Z_272: [-7.85 -4.63  2.09 -0.84  2.02 -3.98 -0.19  5.83 -6.17  1.56  0.73 -2.83
 -4.05  3.46 -0.17  2.47 -0.34  4.17 -6.75 -3.31  4.09  1.76 -7.70 -6.27
 -4.18  3.44  7.99  0.25  3.22  5.98  8.58]
Z_71: [-7.85 -4.63  2.09 -0.84  2.02 -3.99 -0.19  5.83 -6.17  1.56  0.73 -2.83
 -4.05  3.46 -0.18  2.48 -0.34  5.45 -3.00 -6.92  0.22  5.17  7.51  2.65
  2.96  1.68 -3.03 -9.04  8.45 -1.32 -7.61]
Z_46: [-7.85 -4.63  2.09 -0.84  2.02 -3.98 -0.19  5.83 -6.17  1.56  0.73 -2.83
 -4.05  3.46 -0.18  2.47 -0.34  4.17 -6.75 -3.31  4.09  1.76 -7.71 -6.27
 -4.77  6.36 -7.24  4.58  0.92  1.84  5.37]
tail: [ 4.09  1.76 -7.71 -6.27]  [-4.77  6.36 -7.24  4.58  0.92  1.84  5.37]
tail: [-0.18  2.47]  [-0.34  4.17 -6.75 -3.31  4.09  1.76 -7.71 -6.27 -4.77  6.36 -7.24  4.58
  0.92  1.84  5.37]
tail: [-3.31  4.09  1.76 -7.71 -6.27]  [-4.77  6.36 -7.24  4.58  0.92  1.84  5.37]
tail: [-7.70 -6.27 -4.18]  [3.44 7.99 0.25 3.22 5.98 8.58]
tail: [-4.05  3.46 -0.17  2.47 -0.34]  [ 4.17 -6.75 -3.31  4.09  1.76 -7.70 -6.27 -4.18  3.44  7.99  0.25  3.22
  5.98  8.58]

Z_152: [ 2.96 -1.93  1.57  0.06 -2.34 -0.24  1.35  3.15  0.16  1.61 -1.85  2.00
 -3.34 -0.90  5.14  3.03 -0.79 -4.59  2.66 -0.42 -3.36  1.57 -0.71  4.46
  1.02 -5.60 -4.62 -4.34  4.06  2.06 -2.73  5.36 -7.52 -0.30  5.80 -2.55
 -2.23  0.27  3.11]
Z_803: [-1.29  0.15  5.23  1.14 -2.86  2.19 -0.24 -0.43 -1.85  1.74 -0.89 -0.16
 -5.38  1.15  5.77  3.33 -1.83 -3.93  1.17 -1.03 -0.30  2.74 -3.23  5.39
 -4.00 -0.51 -3.11 -4.98  2.47  3.27 -3.57  2.31 -3.70 -1.71  5.99  2.35
 -1.63  1.68  6.47]
Z_271: [ 1.15 -2.63  2.17 -0.99 -4.50  0.58  3.29  2.70  0.35  1.10  0.04 -0.23
 -2.66 -2.51  4.93  4.38 -1.38  0.04  1.22 -1.78 -0.86  1.26  1.72  4.01
  2.10 -2.62 -4.86 -3.38  2.27  0.22 -2.55  4.83 -6.41 -1.27  7.04 -1.56
 -5.26  1.12  3.58]
Z_943: [-0.23 -3.79  3.70 -1.40 -5.39  1.11  0.11  0.47 -2.24  1.64  0.15  0.55
 -3.05 -0.62  6.69  3.42 -0.79  0.71  0.79 -2.60 -0.73  3.37 -1.76  6.11
 -1.48 -0.98 -0.78 -3.65  3.74  2.84 -4.48  1.60 -3.69 -1.71  5.99  0.25
 -2.83  0.26  4.35]
Z_250: [ 2.82 -1.07  3.96 -0.73 -3.54 -2.00  2.73  1.15 -1.60  2.24 -2.97  0.88
 -4.85 -1.63  5.58  2.05 -2.30 -4.39  1.89 -2.79  2.01  0.25  1.73  3.03
 -0.16 -4.87 -3.69 -4.63  4.25  3.67 -4.24  4.13 -6.76 -2.19  6.50 -2.62
 -3.13 -1.59  0.67]
Z_646: [ 3.01  0.47  4.60 -1.16 -0.21 -1.52  1.74  2.06 -2.70  2.41 -3.35  2.52
 -4.53  0.36  4.80  3.39 -2.05 -2.77  1.46  2.46 -1.08  1.10 -3.48  3.80
 -1.29  0.28 -4.36 -1.51  1.23  0.17 -3.74  2.62 -7.32 -1.94  6.64 -0.66
 -2.18  0.12  2.19]
Z_453: [ 2.44 -2.57  3.14 -0.08 -2.37 -3.15  2.49  2.93 -1.91  0.87 -1.57 -0.99
 -3.74 -0.84  2.85  2.11 -4.81 -2.51  2.15 -2.00 -1.71  1.60 -0.71  2.99
  2.98 -1.20 -4.45 -3.42  3.16  1.06 -5.35  3.00 -8.56 -1.68  8.39 -1.60
 -2.30 -1.37  3.03]
Z_294: [ 1.04 -3.86  2.64 -1.91 -4.67 -0.66  3.03  2.71  0.35  0.83 -1.69  0.54
 -2.37 -3.08  3.52  3.77 -0.96 -1.20  3.37 -2.14 -0.47  2.78 -0.63  2.79
  1.66 -1.69 -5.63 -3.96  2.66  3.14 -1.93  3.68 -7.52 -2.05  7.57 -1.43
 -3.46  0.28  2.94]
Z_151: [-1.29 -2.80  5.23  1.14 -2.88  2.19 -0.24 -0.43 -1.85  1.74 -0.89 -0.16
 -5.38  1.15  5.77  3.33 -1.83 -3.93  2.19 -1.03 -0.30  2.74 -3.23  4.20
 -4.00 -0.51 -3.11 -4.98  2.47  3.27 -3.57  2.31 -3.70 -1.71  5.99  2.35
 -1.63  1.68  6.47]
Z_245: [ 2.78 -3.40  2.72 -0.90 -3.37  1.24  3.53  0.73 -1.04  2.91 -1.00 -0.48
 -2.96 -2.68  3.44  1.36 -0.05 -2.05  1.99 -1.73  0.12 -0.65 -0.13  3.30
 -1.25 -4.52 -1.75 -3.83  5.67  2.98 -6.15  4.93 -5.78 -3.38  7.31 -0.97
 -0.10  0.95  3.62]
tail: [ 3.03 -0.79 -4.59]  [ 2.66 -0.42 -3.36  1.57 -0.71  4.46  1.02 -5.60 -4.62 -4.34  4.06  2.06
 -2.73  5.36 -7.52 -0.30  5.80 -2.55 -2.23  0.27  3.11]
tail: [-1.94  6.64 -0.66 -2.18]  [0.12 2.19]
tail: [2.71 0.35]  [ 0.83 -1.69  0.54 -2.37 -3.08  3.52  3.77 -0.96 -1.20  3.37 -2.14 -0.47
  2.78 -0.63  2.79  1.66 -1.69 -5.63 -3.96  2.66  3.14 -1.93  3.68 -7.52
 -2.05  7.57 -1.43 -3.46  0.28  2.94]
tail: [-3.38  2.27  0.22]  [-2.55  4.83 -6.41 -1.27  7.04 -1.56 -5.26  1.12  3.58]
tail: [-4.24  4.13 -6.76]  [-2.19  6.50 -2.62 -3.13 -1.59  0.67]

Z_715: [ 3.98 -0.04 -2.47 -2.01  0.29  0.94 -2.08 -1.03  4.37]
Z_341: [ 3.39 -5.42  4.29 -5.85 -5.93  7.20 -2.33 -4.89 -0.11]
Z_372: [ 2.62 -5.93  4.61 -6.54 -5.91  4.29 -4.26 -5.48  0.98]
Z_814: [ 2.80  8.05 -2.92 -1.24 -4.26  4.83  8.24  6.96 -6.21]
Z_124: [-1.93  5.41 -4.90 -0.39  0.47  1.50  4.29  3.48 -4.89]
Z_471: [ 0.34  7.23 -3.90 -1.02 -2.51  3.59  7.04  5.62 -6.02]
Z_499: [ 3.66 -1.94  0.93  0.48  0.30  0.94 -1.25  0.68  5.22]
Z_779: [ 3.20 -3.69  1.80 -2.93 -1.48  4.49 -0.04 -2.17 -0.53]
Z_985: [-1.78 -0.04 -2.47 -2.00 -0.20  2.04 -2.07 -1.03 -2.28]
Z_398: [-2.02  0.35 -2.73 -1.42  0.66  0.58 -0.14 -0.21  0.56]
tail: [-0.04 -2.47 -2.00]  [-0.20  2.04 -2.07 -1.03 -2.28]
tail: [0.30 0.94]  [-1.25  0.68  5.22]
tail: [-2.08 -1.03]  [4.37]

Z_586: [ 4.25 -1.88 -2.13 -2.21 -4.70  2.19]
Z_774: [-4.61 -3.06 -1.89 -3.94 -3.45  3.43]
Z_981: [-4.60 -3.06 -1.89 -3.94 -3.45  3.42]
Z_330: [ 4.25 -1.89  0.01 -5.54 -6.75  8.59]
tail: [ 4.25 -1.88]  [-2.13 -2.21 -4.70  2.19]
tail: [ 4.25 -1.88 -2.13 -2.21 -4.70]  [2.19]
tail: [-4.61 -3.06 -1.89]  [-3.94 -3.45  3.43]
tail: [ 4.25 -1.89]  [ 0.01 -5.54 -6.75  8.59]
tail: [-2.21 -4.70]  [2.19]

Z_383: [-7.42 -6.14 -0.26  8.21]
Z_290: [ 6.27 -8.35  1.37 -5.44]
Z_804: [-7.42 -6.14 -0.25  8.21]
tail: [ 6.27 -8.35]  [ 1.37 -5.44]
tail: [-7.42 -6.14 -0.26]  [8.21]
[-7.42 -6.14 -0.26  8.21]  Z_383
tail: [-6.14 -0.25]  [8.21]
tail: [-8.35  1.37]  [-5.44]

Z_459: [-3.35  2.83  3.71 -5.23]
Z_243: [-3.34  1.72  3.72 -5.23]
Z_918: [ 4.35  1.72  3.72 -5.22]
Z_431: [ 4.35  1.73  3.72 -3.89]
Z_54: [-4.26 -2.87 -5.34 -1.05]
tail: [4.35 1.73 3.72]  [-3.89]
tail: [2.83 3.71]  [-5.23]
tail: [1.73 3.72]  [-3.89]
tail: [4.35 1.72 3.72]  [-5.22]
tail: [4.35 1.72]  [ 3.72 -5.22]

Z_629: [ 7.37 -1.23 -0.56  0.88  5.27 -0.98 -0.16]
Z_384: [-4.37  7.37  3.49  2.18 -0.02 -1.03  7.29]
Z_729: [-6.15 -0.91  0.53 -2.73  0.21  1.54 -6.75]
Z_404: [-4.39 -3.60  1.09  2.30 -5.10 -4.72  2.33]
Z_357: [-6.09 -1.29  0.63 -2.54 -0.35  0.86 -6.69]
Z_402: [ 8.37 -1.68  0.12  1.67  4.78 -1.41 -0.57]
Z_866: [-4.37  7.37  3.50  2.18 -0.71  2.77  2.92]
Z_507: [-7.88  1.21 -0.20 -0.86 -5.10 -4.71  0.78]
Z_252: [ 2.01  5.50 -1.95 -1.37  0.56  4.49  4.94]
Z_727: [ 1.19 -0.27  4.88  5.25 -5.11 -4.72 -3.02]
Z_982: [ 2.13  5.51 -1.95 -1.81  0.39  4.57  4.92]
tail: [-4.37  7.37  3.50  2.18]  [-0.71  2.77  2.92]
tail: [-4.37  7.37  3.49]  [ 2.18 -0.02 -1.03  7.29]
tail: [-5.10 -4.72]  [2.33]
tail: [ 0.63 -2.54]  [-0.35  0.86 -6.69]
tail: [-1.37  0.56]  [4.49 4.94]
tail: [ 5.50 -1.95]  [-1.37  0.56  4.49  4.94]

